Each row is followed by roughly how far along a hidden order it lies, from 0 to 9. A new part has a new order.
In the rows, 128 means zero.
[ 94 108 127 144 155 130 106 124 122  61 144 122 175 133  90  98 131 126
 180 123  98 128 130 126 109 162 102 137 142 108] : 9
[104  99 119 152  89 116 139 108  76 100 129 124 187 131  64 115  83 130
 146 131 119 149 124 112 139 119  80 124  52 121] : 0
[ 89 113 134 151 174 114 113 125 135  85 144 118 166 134  76 106 130 122
 184 127  98 129 130 124 120 155 104 133 141 108] : 8
[127 127 137 145  85 158 132 115  86 166 132 141 144 107 140  92 116 141
 219 124 113 148 126 131  73 165 126 145  84 130] : 5
[114 127 129 147  77 170 119 113  74 171 149 113 166 116 117  94 108 144
 238 169 115 156 124 131  79 150 129 142  78 131] : 5
[111 118 137 159  65 173 173 120  88 163 122 138 148 119 149  89  81 138
 190 111  86 146 126 125 134 143 139 136  72 131] : 1
[129 135 125 155 117 156 108  88  84 153 107 150 170 122 108  90  95 131
 228 155 136 164 126 133  92  99 156 150 132 124] : 9
[105 116 135 148  28 145 157 128 108 140 167 117 143 112 127  91 119 143
 204 107 108 124 127 130 131 183 138 134  73 127] : 2
[ 97  93 119 144  59 103 136 113 101  57 145 126 180 121  62 116 104 129
 181 124 110 151 127 112 170 150  84 114  51 119] : 0
[124 128 139 145 138 157 134 112  75 166 101 150 165 117 143  83  92 129
 190 104 118 152 127 130  44 147 124 145 102 128] : 6
[104 119 143 147 115  71 110 129 149  95 109 141 133 136  83 113 141 121
 201 146 118 154 129 118 115 156 105 130 140 111] : 8
[121 128 130 150  45 162 131 133 102 148 167 103 151 118 102  95 114 144
 212 160 111 151 124 131 125 177 134 136  69 125] : 3
[ 84 115 136 142 205  95 108 130 136  86 136 112 173 134  72 112 117 117
 187 122 100 128 130 122 142 160 103 128 152 108] : 8
[105 116 135 145  42 165 169 131 112 134 159 128 134 113 162  89 102 139
 216  85 105 123 127 130 140 180 145 134  70 125] : 2
[ 95 107 138 137 191 105 107 133 111  93 132 116 169 131  89 100 115 119
 215 113  90 123 129 122 101 169 105 134 127 112] : 7
[110 120 137 139  82 164 139 124  91 134 149 129 148 108 146  96 127 140
 186  92 102 129 129 131  71 196 131 139  90 129] : 5
[ 92 113 125 136 137 165 112 116 114  65 182 131 168 114  95  85 149 128
 215  69  83  97 134 138 114 231 119 137 108 110] : 9

Part 2:
[135 218  85 149 135 155 135  89 119 114 141  61 138 107 107 116  83 133
 118 129 110 109 149 107 115 178  91 126  96 134 161 138 123 116 106 119
 151 140 116 108 132 114 110 156 136 116 164 118 104 109 117 180 134 191
 133  94 119 103 131  72 155] : 5
[144 108 162 135 156 105 172 162 127 130  93 124 117  60 119 128 106  85
 145 138 129 147 147 109 145   1 226 122 166 120 190 133 115 131 120 129
 127 135 144 171 132 140 144 179 149 101 162 129 123 112 143  91  94 133
 129 172 116 115 131 107  89] : 0
[119 131 119 137 119 126 132 123 125 118 137  86 133 158 124 123 118 153
 124 124 119  91 112 129  87 251  34 131  71 158 134 128 141  97 115 124
 130 133 115  83 133 112 114 103 106 125 130 120 139 111 107 182 151 122
 124  97 131  89 119 115 160] : 7
[120  96 155 133 122  88 156 146 127 123 119 124 120 127 135 127 125 140
 136 121 129  93  90 126 105 196  49 130  88 180 150 124 141  96 124 130
 128 133 126  88 138 129 127  96  99 132 129 129 160  97 114 170 131  71
 119 127 132  87 113 153 136] : 5
[115 170  99 135 113 142 136 105 124 118 143  87 142 166 123 124 114 158
 119 122 136  98 127 126  89 255   1 132  79 146 130 128 134 105 116 118
 118 133 111  73 129 112 118 105 105 118 125 116 141 122 101 200 159 126
 129  73 129  96 118 104 182] : 8
[142 108 153 159 137 137 160 140 124 121 129  97 121  93 118 117 121  59
 138 131 107  93 133 115 127 102 189 120 104 128 153 124 124 110 109 132
 144 133 123 143 140 100 123 130 142  96 172 130 103  78 139  99  94 168
 122 145 121 107 128  90 104] : 3
[137 111 163 132 145  92 160 159 126 128 101 117 121  89 122 126 109  94
 142 134 123 129 122 111 132  43 177 124 138 146 178 129 125 120 115 130
 133 137 141 141 134 145 137 167 138 113 150 133 135 104 134 128 104 109
 125 154 121 108 129 127  99] : 2
[121  98 116 140 119 137 110 131 123 113 153  90 137 170 122 118 122 134
 121 127  90  80 108 139  65 255  39 127  53 154 107 125 151  88 106 127
 151 133 109  81 134 104 104  91 118 110 120 122 114 113 111 166 146 152
 120  76 134  98 124 122 145] : 9
[134 125 156 133 136 107 176 139 126 127 104 120 122  85 123 127 116 105
 139 130 140 127 129 110 133 127 150 126 133 136 180 129 120 125 119 127
 123 136 137 137 133 133 137 154 128 109 151 129 139 102 128 137 110 109
 128 151 122 112 124 111 121] : 2
[138  91 169 135 144 109 175 156 127 127  95 124 118  73 123 128 122  90
 143 135 142 131 144 110 144  29 191 124 158 116 189 127 112 132 121 127
 113 135 138 160 132 125 145 170 147  95 161 131 127 105 136  97  94 123
 127 160 119 117 126 100  99] : 0

Part 3:
[120 156 135 137 175 124 132 136 134 145 129 149 125 127 109 130 131 125
 132 121 135 134 139 142 132 152 129 103 140 122 133 126 136 122 171 133
 150 122 129 118 137 141 146 144 139 131 108 119 127 141 129 143 123 128
 139 255 142 115] : 8
[133 146 139 135 135 130 132 130 133 128 153 147 130 131 146 159 138 129
 156 133 127 135 133 139 129 138 133 141 141 130 136 130 129 126 132 128
 160 126 132 128 132 146 141 132 129 130 138 129 128 128 128 128 131 128
 129 123 128 130] : 0
[134 145 133 125 201 133 132 129 122 126 114 132 129 135 146 135 140 126
 174 131 122 134 139 141 126 139 136 143 128 127 142 132 128 117 114 133
 160 125 134 124 137 160 159 140 134 134 152 120 129 133 128 136 132 133
 134 139 134 129] : 1
[123 141 148 134 161 130 135 131 129 149 137 157 125 128 121 153 122 125
 151 124 129 130 140 137 128 137 132 117 130 124 130 128 131 132 154 132
 165 125 127 124 132 149 146 146 140 130 129 123 130 131 128 147 129 127
 132 127 132 132] : 0
[129 135 141 128 167 127 129 127 127 141 146 155 127 128 127 148 134 132
 144 126 127 130 147 157 127 155 133 122 141 125 132 134 130 128 144 133
 171 141 133 127 134 152 153 142 131 130 128 127 129 128 128 133 129 128
 132 221 128 131] : 6
[127 145 134 132 157 129 130 125 130 132 149 124 126 129 144 174 121 126
 150 127 126 133 145 148 127 146 134 133 131 130 131 135 131 121 144 135
 176 123 133 129 129 144 143 143 134 129 138 125 129 128 128 138 132 132
 133 255 135 142] : 8
[136 137 136 126 167 131 128 129 127 130 156 196 134 131 132 150 139 130
 125 133 130 130 134 152 127 137 124 141 172 131 133 137 126 128 134 130
 146 131 133 131 139 147 163 128 128 132 134 132 128 134 129 125 125 129
 140 252 144 139] : 9
[131 152 164 125 178 132 140 122 128 144 101 114 117 122 150 151 105 122
 166 127 122 138 150 157 125 149 145 104 121 122 130 122 134 123 110 135
 244 115 144 127 132 131 123 164 134 124 134 110 136 118 125 149 143 130
 121 212 122 120] : 6
[129 143 131 128 148 129 134 132 128 139 146 145 126 128 131 133 127 129
 163 125 125 130 132 137 130 138 137 127 130 127 140 135 131 127 145 138
 177 132 133 124 130 151 168 136 133 128 142 123 129 131 129 133 130 129
 130 150 129 123] : 1
[134 136 130 130 167 135 127 133 134 136 142 151 129 131 127 143 140 129
 132 132 131 138 134 151 130 155 127 129 151 130 133 133 132 127 147 129
 132 129 126 134 139 158 144 127 135 131 128 132 127 131 128 127 130 127
 137 221 145 142] : 7
[131 138 146 136 176 127 137 130 124 131 129 143 129 131 145 143 127 129
 160 130 127 131 137 130 130 144 132 131 136 126 135 132 129 121 150 130
 158 140 130 125 134 159 161 137 129 137 142 122 129 129 129 137 127 128
 129 148 141 136] : 0

New part:
[134 131 138 142 134 135 137 176 161 137 153 127 158 146 136 148 200 138
 155 143 148 140 142 133 138 181 132 145 148 149 139 220 158 131 127 152
 133 124 135 164 148 151 145 142 148] : 6
[128 137 141 146 134 133 136 137 167 142 141 136 150 145 135 149 180 136
 154 144 139 139 139 139 141 146 132 152 145 141 143 175 152 129 139 147
 131 128 140 142 139 154 150 141 148] : 5
[139 146 146 131 142 144 136 162 151 136 144 120 131 140 132 177 149 128
 134 165 134 134 146 140 142 165 142 142 129 156 143 174 138 130 144 141
 138 144 142 130 147 119 134 136 132] : 5
[131 137 131 138 136 138 138 182 152 136 145 131 142 146 132 160 169 139
 143 147 142 135 136 138 147 189 135 141 152 151 140 202 138 134 138 137
 135 135 142 160 150 134 153 135 139] : 6
[141 160 147 125 141 179 137 209 128 135 145 128 122 131 125 185 112 128
 135 174 124 128 135 146 142 172 146 138 146 149 145 175 105 148 159 135
 142 148 135 125 148 100 137 131 122] : 8
[255 153 146 141 159 173 134 123 156 144 140 255 140 151 135 133 168 132
 143 148 129 142 140 140 142 136 132 146 129 143 131 145 138 129 146 143
 144 133 255 148 167 242 149 146 145] : 0
[127 135 133 142 134 133 135 139 151 136 142 146 150 146 134 146 190 139
 153 136 152 137 136 140 144 149 132 144 154 150 137 176 153 132 132 143
 131 129 135 172 143 146 152 139 146] : 4
[152 144 139 134 138 155 138 150 144 140 136 138 140 138 134 149 149 135
 142 158 131 138 138 142 140 150 136 140 141 143 141 151 139 136 141 143
 134 138 141 150 149 150 151 140 144] : 4
[132 139 124 144 129 128 137 122 135 137 132 140 153 146 140 116 188 143
 144 142 157 136 157 140 134 115 129 151 147 131 137 130 149 138 139 146
 122 131 139 162 148 171 170 144 177] : 5
[173 139 143 133 137 174 137 150 145 138 139 140 139 144 134 158 162 134
 141 148 133 141 137 134 138 182 135 140 131 144 142 167 137 134 134 171
 139 136 151 153 180 177 146 138 145] : 3
[131 135 144 148 136 128 136 210 172 141 187 132 152 148 134 171 203 133
 171 178 139 140 158 143 142 150 151 153 137 152 139 192 195 133 131 149
 134 132 141 133 139 140 121 146 139] : 8
[137 141 138 135 135 144 137 161 140 140 142 135 141 139 136 162 153 136
 142 168 142 134 142 138 138 150 138 135 138 142 145 159 145 138 143 145
 134 142 140 141 152 139 154 138 147] : 5
[133 137 146 138 138 139 136 154 153 138 165 139 151 139 137 188 165 139
 155 157 144 140 143 136 136 174 139 137 144 144 144 224 158 136 133 176
 134 135 134 152 148 142 148 150 181] : 6
[133 141 139 134 138 137 135 202 159 138 176 119 139 141 129 190 153 134
 160 149 139 134 133 158 145 149 138 159 235 162 152 219 159 143 146 132
 135 132 135 147 134 125 145 137 135] : 9
[147 144 144 132 136 145 137 164 143 137 140 142 136 138 137 153 153 132
 134 160 136 133 145 138 140 156 140 140 139 149 140 156 138 135 144 141
 136 145 142 136 168 131 140 135 149] : 3
[169 140 140 136 137 149 137 137 152 137 134 150 141 144 137 149 160 133
 136 169 134 137 139 139 141 145 135 143 129 143 133 148 136 132 138 148
 137 140 171 156 174 166 147 139 134] : 2
[139 141 136 135 129 141 137 146 124 137 142 124 147 134 135 170 163 140
 145 150 151 135 133 135 132 141 134 134 200 139 152 166 135 149 140 147
 129 135 133 159 140 142 157 144 163] : 6
[131 134 141 143 131 129 136 119 148 143 147 137 154 141 142 144 184 148
 150 145 161 138 141 133 133 140 130 143 162 137 138 158 153 135 129 152
 127 130 138 164 137 163 150 150 181] : 3
